X =
-5.18,+0.64,+2.81,-1.69,-0.61,-0.44
-3.94,-2.58,-3.08,+1.43,+0.71,-3.08
+0.11,-0.02,-1.76,-2.45,+2.66,-1.06
+1.06,-1.87,-2.58,-0.10,-1.40,+1.03
+1.94,+2.83,+0.53,-2.02,+0.64,+3.06
+1.97,-1.25,+0.91,+0.89,-2.27,+3.21
+0.71,+1.70,+3.64,+1.46,-2.08,-0.60
What is the first entry, reading row by row? -5.18
The entry just left of the largest entry is +1.70
The third entry on the diagonal from the top-right corner is -2.45
The 2nd largest entry: +3.21
What is the entry just left of +2.83? +1.94
What is the maximum? +3.64
What is the last entry, reading row by row? -0.60
What is the entry just left of +2.81? +0.64
What is the top-right entry? -0.44
What is the entry directly above -1.76? -3.08
The 5th entry in reading order -> -0.61
The first entry in the row that holds the largest entry -> +0.71
The 3rd entry from the end, reading row by row: +1.46
What is the third largest entry? +3.06
The entry just right of +0.53 -> -2.02
The second-last entry, reading row by row -> -2.08
The entry directly below -1.87 -> +2.83
What is the second smallest entry? -3.94
What is the entry just right of -3.94? -2.58
What is the top entry of the column that holds the largest entry? +2.81
The entry just left of -1.87 is +1.06
What is the entry directly above +2.66? +0.71
The entry just right of +2.83 is +0.53
The 4th entry in reading order -> -1.69
The entry just right of +0.11 -> -0.02
What is the entry just left of -0.10? -2.58

Questions about the row below.
1) Report the last entry.
2) Report the 2nd entry from the right.
3) Report the 3rd entry from the left.
4) Report the first entry.
5) Report the second entry from the left.
6) Report the entry just left of 0.654.
7) Report the entry just left of -9.953.
[-12.520  12.806  12.463  -3.794   3.906   1.823   5.362   0.654  -9.953
  -1.407]
1) -1.407
2) -9.953
3) 12.463
4) -12.520
5) 12.806
6) 5.362
7) 0.654

x = 7449	5030	2982	6693	9230	9120	8051	5987	3267	6601	2669	7628	8632
The entry just left of 9230 -> 6693
Give the entry at the centre.
A: 8051
The entry just left of 2982 -> 5030
Give the entry just left of the smallest entry.
A: 6601

M =
[[135 156 130  81  91 138  75 112]
 [ 92 104  94 133 103 111 126  74]
 [108 110  94 116 109 119 157  86]
 [ 43 141 108  95 116 187 101  52]
 [ 47  89  81 122 130 133 153  61]
 [ 76  55  96  21  96  94 107 144]
 [102 217 144  78  33 237  64  32]
 [ 94  96  92 123 121 103 137  91]
 [ 93  58  97  94 136  50  76 147]
 [113  59  97 168 168   4  50 149]
 [156 143 130  91  91 103  66 132]
 [ 89 120  99 106 106 140 137  76]
 [ 94 102 105 145 100  87  63  86]]
Counting starts at 0.
Give the entry just left of the largest entry.
33
Give the entry just left of 33.
78
The entry just left of the smallest entry -> 168
The largest entry is 237
The top-left entry: 135
The entry in the top-right corner is 112
Give the entry in row 1 and column 0.
92
The entry at row 2, column 0 is 108
Give the entry in the bottom-left corner.
94
The entry just right of 122 -> 130
Give the bottom entry of the column that holds the largest entry.
87
The entry in row 0 and column 1: 156
The entry just left of 143: 156
Give the entry in the bottom-right corner.
86
Give the entry directly below the smallest entry.
103
The entry just left of 58 is 93
Give the top entry of the column that holds the largest entry.
138
The entry directly above the largest entry is 94
Give the entry in row 2 and column 1.
110
The entry in row 0 and column 2 -> 130
The entry directly below 143 -> 120
The entry at row 2, column 2 -> 94
Give the entry at row 1, column 1.
104

-3.24,+2.10,+3.33,-4.80,+1.63,-4.21,-5.03,+2.72,-2.88,+2.31,+0.89,-1.36,-3.76,-2.70,-1.50,+1.12
Find the entry just right of the largest entry.
Answer: -4.80
Find the entry just right of +2.72.
Answer: -2.88
Find the entry just left of -1.50.
Answer: -2.70
The entry just right of -2.70 -> -1.50
Find the entry just left of -2.88.
Answer: +2.72
Find the entry just right of +2.10.
Answer: +3.33
Find the entry just left of -5.03.
Answer: -4.21
The entry just left of -1.36 is +0.89

B = ((-448, 739, -862, 627, -943, -741, 166, 316, 126, 717, -78, 4, 292, -297), (223, -659, -693, -510, 583, -694, 112, 114, -735, 442, -824, -349, -623, -225))
The entry just left of -943 -> 627
The entry just right of 739 -> -862
The entry just left of 583 -> -510
Find the entry just left of -693.
-659
Find the entry just left of -735.
114
The minimum is -943
The entry just right of the smallest entry: -741
The entry just right of 442 is -824
Find the entry just right of -824.
-349
The entry just left of -297 is 292
The entry just right of -741 -> 166
